Rows, each with the grade of its hidden value
[   6 -116  -19 -121  -55   20  -36   76  -94   62  134  -29   29  -27
   79   11 -162  -41  -93  113  -46  -74  -27   27  -24   10   33  121
  -76 -177  -60  -18  -73   11  -37  -64  -58   67  -91   14  -89] : hj
[ -94 -109  -20  -91   31   41   13   61   -5  160  107   47  -20  -71
   64   93 -152  -92 -160  219  -27  -73 -131   17   39  -94  100  155
  -60 -182 -128  -99   33  -58  -64   25  -83   25  -75  -47   28] : Fh
[-240   64 -144  105  179 -254   41   46   49 -235   62    0  143  238
 -187 -180  -22 -226  -44 -120   -7   38  310 -111   34 -151   78   88
  -57  -81 -154   50 -181  124 -164  -20 -251    6 -175   21 -125] : zl
[  94 -161  199  200  -58   89   93 -120   -4   27  -57   36   54 -142
  149   74  -12  132   18  205  -32 -106 -190   96   41  -81 -245  -11
  168 -123  -68  137   85 -188  315  -57   71  -16  179   84  174] : Bq
[ -60 -116  -40   62   21   22   10   74  -70   47   57    3   45  -62
   88    2 -171  -17 -145  151   -1  -41 -112   48   49 -107  -12    2
  -64 -213  -85   17  -61  -63  -43  -44 -107  -14  -28   23  -37] : Bq
[ 318   77  154   47 -263  219  257  203  -84  -30 -223  274  230  263
 -292  150 -423   21  -16 -100 -168 -255   22  -20   93  -42 -177 -188
   25    3   99  212   11 -210  299  -11 -120  170 -273 -184   62] : Nc
[ 180  -45   30  114  157   30  -43  -26   48 -152  -74    4  180   53
    9  -75   92  -18  -29  -35 -117  -44   88   16   72   -1  -59 -118
   37   -6   47   59  -10  -61   30  -64  -56   22   34  137   32] : tz
[ -62  -21    8  143   78 -111   50  -30   17 -174  -10  -23  151  120
  -56  -82    1  -86   -9    4  -41  -26  100  -35   50 -128  -71   -2
    3  -74  -73   90 -101  -13   -6  -33 -108   27  -45   65   -5] : bz
[ 192   65   53   50   98  115 -164  241    1 -256   43   42  170  108
 -116   48    0  -72   25 -157 -314  -60  132   88 -296  -56   23 -148
    8   74  -18  196   17  -50 -102  135  -43   64   17  -23  -71] : bz
[  91 -122  -67   35   91  -52  -13  -64  -63  -44   73   18   68  -29
   73 -161  -15  -93    6  -41  -39  -42  165   43  -53   15   64  143
   31 -140  -98    9  -35   77   51  -78  -97   18  -13   94  -92] : bd
[-208 -146  -94   72  208 -208 -127 -217  -71 -113  236 -215  -25 -190
  353 -272  211  -96   33   28   80   83   93    8  -60   31   47  235
  -42 -236 -137   -5 -149  198  -55 -111   -3 -133  212  312 -198] : Tq
[ -47  -87  -21  -24   63   21   42   -2   26   84   42   52   23  -61
   71   45  -72  -87 -119  148  -48  -65  -66    1   52  -92   68  105
  -16 -146  -73  -47   56  -53  -10   16  -78   25  -56  -11   29] : Fh
[  81   85   71   56   65   68 -120  191   27 -213   57   38  126   84
  -91   44  -21  -31   22 -127 -217  -43   86   53 -207  -33  -22  -97
   16   36  -17  199  -13  -30  -18   92  -41    6   42  -10  -85] : Nc
[-300  122  166  135  152  -63   40  156    5 -151  128   60   86  -79
  162   51  172  -62   87   -2 -219 -174   44 -300  -74  156 -204 -134
  -80 -172  -50  149  -84   -3  -30  -41    8   21  202  223  -12] : Tq
[ 166   44  184  178  359  233 -147  289  -81 -211   -2  119  107  200
 -207  -44  202  -54   33 -312 -223 -132  421  -89  -59  256 -102 -151
   85  121 -356   18 -147 -134  114 -164  -16 -203  279  329  235] : Tq
[-241  141  235  198  326  -53  -35  288   19 -244  136  105  185 -101
  193   56  395  -76  153  -29 -444 -281  152 -451 -162  328 -281 -348
 -103 -159  -33  134  -85  -24 -183  -87   26  141  313  364   70] : tz
[ 205 -170 -235  -12  -69  -90   72 -235   42  -55 -108  -85  153 -135
  263 -175  -51   49 -141   49    2   56   11  114  137 -104   27  -12
   36 -182  329  123   85   61   84 -108 -108  131 -229    8 -237] : hj
[  17 -209 -182   24   87  109  -30  196 -159  228   85   88   21 -135
  101  -10 -370  -81 -291  230   17  -61 -209  118   59 -146  175  -17
 -182 -337 -134 -145  -49  -79 -237  -19 -233   -1 -110  -52  -79] : bd
[ -10 -159 -123   92  232 -124  -39 -204  -56  -71  107  -67   35 -156
  260 -256  169 -145   21  -21  -16    8  162   11  -50    4  115  181
    7 -197 -114  -38  -26  132  -15  -71  -64  -46  110  225 -113] : Fh
[ 174  185  111   19  109  295 -218  460  -51 -340   53   53  167  152
 -152  223  -12 -142    1 -229 -498  -96   88   88 -470 -123   58 -284
  -77  168  -40  271   64 -157 -231  313   33   45   44  -68  -39] : tz
[-289  122  214  266  310  -85   64  239  -20 -183  144  197  132 -132
  170   16  318 -128  201  -52 -392 -303  184 -440 -208  272 -237 -224
  -54 -220 -158  134  -55    1  -84  -55  -21  105  318  308   72] : Fh
[ -28  -86    2 -100  -46   19    1   37  -65   27  107  -28   13  -17
   84    8  -92  -33  -72   61  -37  -62   37    0   -2   29   -3  140
  -22 -139  -70   18  -52    7   59  -83  -25   19  -61   50  -56] : Bq
[ 181 -260 -340  -74 -113 -180   88 -314  146   72  -79  -57  107 -243
  300 -163 -112   65 -211  206   55  109  -74  201  134 -209  119  115
  103 -252  367   83  215  103   59  -73 -170  210 -340 -143 -276] : zl
[-283  116 -209  116  248 -233   25  105  -90 -312  104  -26  143  314
 -209 -254  -60 -382  -28 -264  -20   42  409 -131  -45 -187  194  106
 -185  -88 -254   24 -281  172 -292   44 -282  -58 -183   66 -204] : bd
[-142   99  141  129  196  -34   14  121   -6 -205   62   32  171  -58
  191   11  234  -88   87  -25 -290 -191   66 -295  -53  171 -184 -230
 -114 -136   57  123  -67  -15 -103  -44   16   98  168  269  -10] : tz
[  16 -100  141  177   34   16   36  -62   71  -59  -44    0   97  -48
   61   59   52   74  -22  172  -61  -57 -112   44   55 -110 -191  -50
  120  -72  -54  112   40 -153  150  -35   13    1  115   72  149] : hj
[  -2  -93  -21   65   95  -43   55 -115  -45  -25   48   21   51  -60
  121 -101   14 -127   12   22  -40  -64   62   -3  -15  -52   47  142
    9 -150 -102    4    7   28   59  -10  -57    4   23   93  -29] : Fh
[  91 -136 -175  -53  -46  -72   64 -163   58   13  -28  -27   82 -135
  212  -88  -67    0 -131   90   -9   24  -15   83   85  -96   61   78
   35 -178  202   73  106   50   67  -54  -96  103 -188  -28 -175] : zl
[  45   87  157   49  288  228  -99  243  -57 -153   23   75   62  141
  -90   36  179  -96  -17 -236 -209 -125  292 -136  -14  216  -50  -96
   -2   85 -241    1  -97 -119   69  -93   28 -179  205  286  174] : zl
[ 162   53  170  -38  329  248 -232  358  -44 -100  105  124   45  186
 -220   15  161  -61   -9 -276 -231 -139  408  -99  -82  366    1  -38
   45  127 -331  -76 -132  -72   54 -168  -14 -165  213  273  179] : zl
[ 158  -75   16  112   27    5   33  -27  -84 -120  -28   17  154   51
   18 -113  -55  -41   23  -56  -78  -83  103   25    1  -15  -63  -27
   11  -95  -19   94  -71  -16   88  -74  -74   45  -17   96  -45] : bz
[  67  105  191  120  289  246 -117  297 -112 -230   11   56   98  192
 -129   11  178  -70   14 -300 -228 -134  336 -143  -41  234 -118 -177
  -11  102 -273   55 -172 -137   76 -121   31 -204  250  332  177] : Nc
[ -49  -19  183 -197  -65  -71   84 -190  117  -62  100  -18  -18   61
    9   74  229  -98  143   -1 -135 -102  253 -100  -84   87  -52  400
  210   71 -126   50  114   44  318  -29  141   93  -21   58  129] : Fh
[ 183  -61  -89   69   77   20   -4  -54   45 -119  -88    1  139  -25
   90 -115   30   38  -86  -84  -68   10  124   56   80    4  -25  -83
   69  -59  135  122   30   -9  115 -105  -83   -1  -49   91  -92] : Bq
[ 135  192  112  -59  101  320 -257  520  -15 -291   88   47  137  151
 -172  295  -36 -136  -55 -172 -505  -87   38   94 -468 -128   88 -267
  -96  180  -44  234   82 -175 -285  336   36   49   17 -114  -24] : tz
[ -45 -112 -110  -27   33   87  -45  165  -90  112   73   -5   32  -88
  122   29 -248  -15 -251  168    0  -31 -175   54   89  -79   67  -51
 -162 -245  -19  -42  -75  -68 -155  -44 -138  -23  -84    5  -99] : Nc
[ -32   30   31 -127 -133   69   62 -154   32   26  -15  -80    3   56
   54   66 -197  -37 -117   66  137   36 -202   99  205 -157   39  179
  -55  -24  108   48   -3  -45  180   65   18 -112 -104  -41  -87] : Tq
[ 113  -69    5   25  -33   13   35   22  -79  -62   14   27  108   37
   16  -69 -107  -19   -8  -41  -69  -85  104   15   -9   22  -48   27
   12 -112  -20   90  -62    2  109  -91  -73   49  -62   52  -71] : Nc
[-101 -136  -82  -49  -12  118  -15  180 -166  166  101  -29   18  -82
  139   89 -336  -78 -272  271    9  -67 -304   54   90 -164   86  -25
 -254 -291  -73  -98 -101 -115 -241   18 -119    1 -106  -22  -62] : bz
[ 101 -121   39   80  119 -149  -11 -111  134   48   56  136   90   -9
  -82 -125  -11   -5   48   91   16  -68   81   29   49   47   -2  174
  150 -108  -97  -43   12   67  133 -102 -162   72   23    5   16] : Fh
[ -20   35   34 -146  -34   48   54  -95   80   66   17   25   15   13
   41   78 -114  -91  -81   69   16  -40 -128    5  132  -68   91  173
  -44  -42   80  -15   64  -19  106   79  -19  -18  -94  -51  -49] : Fh
[-287  142  197  108  116  -26   36  147   20 -151  101   29   92  -67
  170   95  165  -30   68   19 -210 -170  -26 -296  -26  150 -230 -166
  -98 -143   10  159  -86  -38  -13  -30   41   11  200  221   -2] : Nc
[-333  164 -127  117  192 -249   65   49   19 -284   64  -18  146  287
 -187 -180  -44 -294  -26 -183   20   41  271 -165   68 -174   93   67
 -154  -70 -133   63 -241  137 -198   40 -244  -58 -156   49 -174] : zl
[ 155 -105 -191  -68  -65  -57   47 -225  110  -49 -109 -107  149 -137
  278  -79  -29   41 -169  102  -18   62 -111   96  169 -133   37  -45
  -10 -136  407  115  124   25   30  -30  -65  128 -221  -16 -221] : bz
[  -5   57   62  -72  -82   38   15 -120  113  -32  -39  -68   56   70
   12   62 -127   26 -101   59   97   41 -189   75  214 -115  -25   72
  -21   12  161   85  -11  -53  164   38    0  -89  -63  -27  -72] : Nc
[  52   20   69  -17  -83   40   79   58  -56  -39   11   72   96   79
  -31   12 -166  -29    2  -42  -64 -119   42  -39   30   35  -71   27
  -22  -87   14  107  -60  -18  146  -50  -59   44  -81    9  -65] : Bq
[-237   92  -77   65  109 -231   16   81   32 -225   90  -21  144  233
 -170 -137  -55 -173  -18 -103  -14   10  237 -129   27  -89   20   59
  -91  -84 -102   77 -220  120 -143  -30 -213   19 -146   25 -153] : Nc
[ 140  -14   -8  -13  141   82 -104  102   20 -110    7    8  103   28
   23  -56   78   19  -75 -127 -129  -33  192  -16   23  148  -19  -76
   26  -12   22   58  -41  -14   55 -130  -48  -41   28  155  -39] : Nc

Part 2:
[  97  -68 -256 -127   41    9   -9  183 -101  -46  320  172 -198 -110
  229 -151  -96   28   38   50  324  187 -125  -79  109  213  222   56
  -54   53 -193  552 -361   37   39 -142  192   98   17  123  204] : <51>
[-243 -108   59   51  -74  330 -145   36   55  -65  378   39  133   83
   94  -71  -69  110   15  -84  207  -81 -228   -8   72  180  -33  126
    9   43   54  -29 -158   37   45   -1 -260 -152  141 -143  189] : <60>
[  -3  184   59  -30  -10 -368  -21 -253 -104   47 -145   82  249 -208
  -21 -186 -143   56  221 -475 -137  205   70    2  106 -264   15  111
 -371   36 -182 -154  -29 -123   84   39  -26  150   -2 -217   32] : <43>
[-113 -123  -27   21  204  299   35  231 -189 -125  259 -185 -132  203
   16  393   59  -34   26  124   96  -49    5  118  -54   82 -247   -5
  264  132  246  197   90  150   58 -118 -152 -106  126   31  -10] : <55>
[  88 -181  178 -159  -94   74  233  267   41  -30  362 -112  -89   42
  302   13 -114  199 -248  101  380  114   31   68  -38   81 -106  163
  194  -72  115  151 -226  313  207  114  208 -240   29   68   81] : <42>
[ -76   23 -187  -97  197 -106 -240 -130  106 -100 -155  124  -42 -114
  196   68 -154 -108  145 -264    5  175  130 -268  125  171   30   54
   35 -191    8    8 -207  -94 -129 -177   11  100  -17  -33  -96] : <45>
[-169  -33   71 -125  259  100    1  255 -292 -196  342 -157   69  327
  -17  245  -52  -31  -32  183  196   20  -25   84 -145  169 -372    7
  224  129  371  323   -2  323  130   -9 -172 -195  113   12   94] : <45>
[ 207  245  170 -284  -36 -319   14  -37 -159   88 -137  100  220  -91
   -5 -420 -220   66   66 -296   90  330   77  134  -36 -140 -186  231
 -236  -30   53   69  -18   99  263   20  104  -75   44  -63  202] : <41>
[ 120  -47 -143  -53  250  264  -44  222 -277 -153  277  -90 -183  201
  -42   91  -58    9   50   93  174   63   64  113  -80  168 -254   43
  169  163  197  361   55  133  152 -171  -79  -82  118   22  135] : <42>
[-242  -22 -116  362   -6  177  -61 -106  -19   79  -28  216  -21 -104
 -121  229  -39 -119  224  -35  -27 -196 -368   89  128  -46  259  -11
 -139  305 -195   36   58 -328    9 -108 -367  205   -7    3   96] : <60>
[  67  -70 -152 -158  367 -216   77  217 -373 -226  428   -8 -113  197
   73  119 -122    2  -34  181  261  138  102  -23 -118  262 -118  -25
   75  230   58  731 -222  317   85   10  124   -5  -38   81   96] : <41>
[  79  197  -16 -426  -27 -283   37  184 -261   -7   55   89  103  -76
   57 -304  -81  -81  134 -132  181  416  -19  125  -15 -170 -153  161
 -166  -71   44  293 -172  202  214 -133  151   -6  170   32  282] : <57>
[  44  -17  -18 -215   77 -103   -3    1  -83 -202  219 -180  157  -28
  261 -129 -208  273   52 -335   50  306  294 -247   91   12 -206   40
  -40 -191   46  -34 -252  170   -9   29   67  -63  152 -292  -21] : <60>
[ 102  119 -111 -258  318 -201 -173  133 -380 -189  380   56   -5  189
  -56 -270 -106  -66   72  -52  251  234  112   55 -120  194 -186  139
  -96  145  107  509 -141  280  235  -68  125  -49   12    3  253] : <57>
[-152 -253 -151   13  -69  466   76  267  135 -131  169  -62 -181    8
  274  329 -147   61  -24  201  247   21 -164 -138   95  133  -37  -51
  359 -125  150   60 -204    5  -29 -178 -199  -87  206   53   36] : <60>
[ 223   28  -36 -237  176 -232  127  226 -345 -108  413 -128  -55   21
  189 -169 -112  185  -52  -14  273  304  154  -29   -7   92  -53   41
  -70   74  -17  540 -223  278  192   52  364  -13  -34   41   97] : <43>
[-177   25  194   77  -45  182  -61   61 -130   40  367  -67  186   62
   10 -103   -7  140    3  -80  178  -56 -253  112   57   57   -6  105
 -110  163   50   48    1   35  184   90 -110 -114   23  -55  154] : <51>
[ -93   62   30  172  239 -142  -16  -46 -117  -36 -153   56  -71   85
 -185  324 -114 -239  100   -6  -12  -55   35  149 -110 -117  -84   67
   41  202  133  -39  190  -21  222  -28 -156   60 -113   69  -27] : <55>
[  19  119  235 -122  -46 -472  140  -89    8    4 -129  -19  163 -117
   75  -57 -183    1   20 -333   15  249  238   58  -28 -368 -117  207
 -163 -123   14 -335  -72  159  263  146  138  -10  -35 -141   -2] : <43>
[-266 -204 -182   74  179  418 -164  144    3 -116  270  121 -182  181
   42  362   64 -182   60  177  178 -184 -222   49    0  340  -54   37
  269  146  125  307  -91   28 -104 -224 -307  -59  120   81  100] : <45>
[ 128  -36 -116 -182   57 -121   34  136  -47  -19  104  288 -121  -16
  136 -129 -231  -50  -55  143  355  156 -128   20  -41  249   54  127
   35   70  -34  539 -295  113  112  -73   83  -21  -25  177  239] : <45>
[-105  -67   46   48  104  184   31  159   -9  -18   58 -208 -159    1
  156  363   44  -35    0   -5   75   27   45    9   54  -34  -55   21
  223  -58  180  -62   67   32   88  -88   66  -40   -6  108 -153] : <57>
[-306 -125   54  251 -151  201  -55 -102  342   52 -171  190  -61  -97
   32  299 -128 -181   40  -30   94 -170 -263   49   63  -83  130  132
  122  -28   25 -416  -17 -214  101  -63 -314    0  -18   47   13] : <43>
[-144 -264 -118  -20  -97  466   58  242  152 -139  216  -18 -141   43
  252  246 -156   73  -43  175  274    8 -164  -94   64  156  -88    7
  338 -115  154   45 -227   49  -12 -154 -236 -139  233    7  100] : <60>
[  -9 -144  136  356  -16  400   92   -9  151   85  -47 -220 -153  -70
  125  381  -57  176  -49  -89  -10 -162   17   22  120  -49   33   23
  190   34   76 -335  205 -193   87   17  -88  -40  -66   -9 -220] : <51>
[  -1 -155 -124 -175   32  -11  -13   13   23 -157  320    5   -7  -58
  298  -65 -107  172   21 -212  151  183  123 -176  108  156  -34   79
    2 -105 -101  161 -366  120  -95  -34   68  -26  116 -164   37] : <43>
[ 144   58   37 -222  313 -327  -43    4 -326 -182  407 -174  122   98
  144 -208 -124  229  -16 -266  116  264  336 -124  -24  171 -182   71
 -132   56   33  356 -176  292   97  137  281  -64  -64 -155  -18] : <55>
[  43  -74   74  167  -55 -131  100  -91  244   88 -119   59 -169 -227
  212  154 -103   -3  -27 -226   58   32  143  -20  107 -160  223  172
  -26  -83 -163 -293 -100  -71  117   48  185   89 -152    3 -122] : <51>
[ -74   10   -3 -274  117 -175 -112  -14 -144 -128  353  -30  167   11
  187 -183    4   99   85 -331   79  224  147  -82   60  103 -133  134
 -138  -58  -32  190 -268  219  -47    1  106  -56  109 -195   69] : <55>
[ 189   28  265  -26  -58  218   62  154  -98   92  188  -47    9  116
  -33 -210 -134  160 -141   21  285   19  -77  293 -102   51 -206  242
   47  132  207   70  130  139  386   69    4 -267   14   48  221] : <42>
[ 111 -168 -299   84  318  158 -133   37 -142 -182  397   79 -288  106
   57   83  -31   13   68  -39  150  -31  135  -31   12  330   26   62
   50  220 -113  429 -154   47  -30 -139    2   65   -8  -51   75] : <43>
[   0 -256   25 -128  -86  186   88  204  185  -85  337   41 -175   40
  308   48 -114   78 -190   94  387   53  -11    6  -13  189  -50  190
  249 -116   74  105 -317  236  102   -5   82 -207   73   52  118] : <42>
[ 113  152   -5 -245  279 -224 -245  -26 -278  -73  346   -2   98   54
   81 -376   10   71   85 -361  108  236  223  -23   20  214  -94  195
 -231   49  -20  350 -143  206   76  -10  265  -36  -32 -114  105] : <41>
[ 247   -8   94  103  241   26   36 -103  -74  -41  -96 -203  -37   33
   60  121 -227  240  -34 -226  -57   60  344  -54  -10   75 -218   43
   96   48  147  -59  174  -21   96   65   30  -74  -93 -113 -203] : <41>
[   8  134  100  122  275 -135 -125 -157 -114  -73 -183  -82   71   77
 -134  111 -241  -31   77 -202  -58   45  186  -15  -69  -35 -189   59
    7   80  219 -183  220  -58  229   40 -105  -16 -137  -54 -113] : <55>
[-243  157   43 -318 -128 -166  -61  115  -75   84   13  181  221 -138
  146 -164  -16 -137  130  -84  181  252 -334   24  106  -38   42  107
 -142 -107   13  232 -247   52   39 -118    4   10  126  104  220] : <45>
[-141   88  144  319  301  180 -357 -312  -24   29  -20  -98  132   79
 -102  116    5   53  123 -407 -183 -204   90  -27   86  191  -59   96
  -77  156  103 -262  286 -210   -9   29 -198  -16 -157 -176 -196] : <45>
[-391   11   10  177  -92  157 -121 -176  149   68 -308  217  146  -89
 -110  277 -102 -213  222 -105  -86 -127 -369   68   79 -111   14   39
    6   64   51 -270   93 -310  -19 -144 -520   60   91  -13   42] : <41>
[ -97  189  -22   65  181 -397 -147 -257 -145  -35  -75   52  149 -133
  -67  -31  -46  -95  276 -484 -183  141  179  -40   92 -231   60   96
 -349   70 -166 -176    0  -91   68   -2    7  224  -71 -212  -43] : <51>
[ 150  179   43  189  251  140 -369 -276  -26  -55 -129 -108   76   22
 -101 -215 -231  135  157 -516 -126   54  321 -107   59   59 -159  159
 -119  -16  142 -415  248 -187  182  -41 -102  -29  -67 -272  -74] : <60>
[ 143  145   90  116  254    4 -234 -202  -41  -38 -190  -68    3   59
 -135  -63 -208    5   88 -349  -66   53  292   27  -51   -3 -216  176
  -17   21  206 -312  267  -90  253  -24  -57  -59 -108 -120  -75] : <57>
[-264    2  -63 -228 -277  -37   45  102   92   78  -57  254  113 -242
  210  -44 -118 -105  112   27  222  207 -464  -34  150  -62  159   41
  -42 -127  -76  180 -324 -101   -5 -153 -106   49  153  155  205] : <55>
[-147  159  -59  237  261   -6 -364 -250  -56  -91 -133   94   57   51
 -234   22 -179 -181  234 -280  -76  -47   24  -30    5    1  -30   92
 -118  123   96 -273  178 -221  188  -92 -275   98 -100 -111   15] : <51>
[ 247   20   42 -221  -31 -207  193  161  -76   46   -6  174  -70  -53
  122 -166 -267   34 -100   92  315  235  -24  115  -81   37  -50  163
   14   33   23  384 -179  166  244    9  164  -78  -16  155  210] : <41>
[-138   79   -4 -229   37 -193    2  202 -251  -95  395  -37  135  -11
  166 -152  -46   34   62  -51  244  257 -101  -63   63   -3   26   41
 -145   -4  -10  328 -291  218  135   10  151   11   69   -2  177] : <60>
[-186   55  318   55  -11 -217  107 -102   45   65 -136 -161  161  -71
   56  266   16  -26   40 -324 -127   41  155  105   21 -352 -123  144
  -45  -64   93 -464  124   67  135  128    4  -35  -34 -120 -180] : <55>
[  63   78  -67  -57  266 -293   24   50 -149 -199  -21 -194  -48  -28
  145  141 -254   28   63 -157   40  292  352 -241   19 -108  -86  -37
   36 -128  123  -38  -90  108  167    4  188   85  -71  -53 -149] : <60>
